Look-ups in named tables: a row name and a column name give one cell, copied from the table.

Table bov
          vun    dig    zoz    zof  vasidi    dez  ruvufi   nisa
bep       679    573  -6345   -561   -2467    505   -4104    629
kode    -2921  -2962    212  -4546    3824  -2594    1277  -3043
nakika  -5394  -6336   -271  -2494   -6904  -5723   -3950  -5216
pep     -3264  -3711  -1213  -3083   -1436  -3290   -1762  -3257
mirugu  -7024  -7056   6055  -6236    2726  -6561    3299  -7030
gusoro  -2492  -2161   -319  -2573    -692  -2319    -527  -2510
dedali  -3019  -3295  -1052  -3079    -853  -2983   -1334  -3029
did         2    244  -5146    507   -6027   -233   -4805     57

What is the ruvufi of pep in bov? -1762
What is the ruvufi of gusoro in bov? -527
What is the dez of did in bov? -233
What is the vasidi of nakika in bov? -6904
What is the nisa of nakika in bov? -5216
What is the vasidi of bep in bov? -2467
What is the zoz of dedali in bov? -1052
What is the zoz of kode in bov? 212
What is the dig of pep in bov? -3711
Row with the largest vun: bep

rovi.tsv
	bis	pigaza
pezu	43	210
bozut	38	219
kosoge	128	81
ziguli	82	170

What is the bis of kosoge in rovi?
128
What is the bis of pezu in rovi?
43
What is the pigaza of kosoge in rovi?
81
What is the pigaza of ziguli in rovi?
170
What is the pigaza of bozut in rovi?
219
What is the bis of ziguli in rovi?
82
What is the bis of bozut in rovi?
38
What is the pigaza of pezu in rovi?
210
Row with the largest bis: kosoge

feruvok:
	tarodig	mak	derunan	kuduke	lan	pokoli	vut	mal	nek
zubo	143	93	36	176	154	175	31	168	120
megite	143	93	36	177	155	175	31	168	120
mig	101	153	212	66	89	68	218	75	125
pava	142	92	34	176	154	174	29	167	119
lokab	142	92	34	176	154	174	29	167	119
ruzilet	141	91	33	176	154	174	28	167	118
ver	140	90	32	175	152	173	27	166	117
beput	103	154	213	68	90	70	219	77	126
lutesam	103	154	213	68	90	70	219	77	126
kas	103	154	213	67	90	69	219	77	126

lan of kas is 90
vut of kas is 219
tarodig of lutesam is 103
kuduke of pava is 176
mal of zubo is 168
derunan of lutesam is 213
lan of ruzilet is 154
mak of lokab is 92
nek of pava is 119
vut of lutesam is 219
derunan of beput is 213
nek of megite is 120
tarodig of zubo is 143
kuduke of ruzilet is 176
derunan of ruzilet is 33
tarodig of kas is 103

razota =
,dumuf,roze,ved,mog,gofuzi,desa,zos,lur,roke
povik,162,205,209,163,173,69,151,133,202
mefasez,133,246,229,154,189,196,178,124,114
pifa,171,193,244,179,146,17,122,124,201

mog of mefasez is 154
dumuf of povik is 162
lur of pifa is 124
mog of pifa is 179
lur of mefasez is 124
ved of povik is 209
roke of mefasez is 114
zos of mefasez is 178
desa of pifa is 17
roze of pifa is 193
gofuzi of mefasez is 189
zos of pifa is 122
ved of pifa is 244
Row with the largest roke: povik

rof:
|  | ded | gifare | nekifo | befefo | bafekes | lodunid |
|---|---|---|---|---|---|---|
| sor | -728 | -174 | 537 | -100 | 85 | -748 |
| sige | 531 | -9 | -705 | -82 | -263 | 551 |
| ret | 530 | -9 | -704 | -82 | -262 | 550 |
| lup | 537 | -8 | -710 | -82 | -264 | 557 |
| goze | 526 | -10 | -699 | -82 | -261 | 546 |
| zilapu | -728 | -174 | 537 | -100 | 85 | -748 |
| vupapi | -727 | -174 | 537 | -100 | 85 | -747 |
| zudita | -727 | -174 | 537 | -100 | 85 | -748 |
| bef | -727 | -174 | 537 | -100 | 85 | -747 |
| pugagu | 535 | -9 | -708 | -82 | -263 | 554 |

vupapi, ded => -727
pugagu, befefo => -82
bef, nekifo => 537
bef, befefo => -100
vupapi, bafekes => 85
ret, nekifo => -704
lup, befefo => -82
ret, ded => 530
lup, nekifo => -710
zilapu, gifare => -174
zudita, bafekes => 85
ret, lodunid => 550
pugagu, nekifo => -708
lup, ded => 537
zudita, nekifo => 537
goze, nekifo => -699
sor, gifare => -174
ret, bafekes => -262
Which row has the largest ded? lup

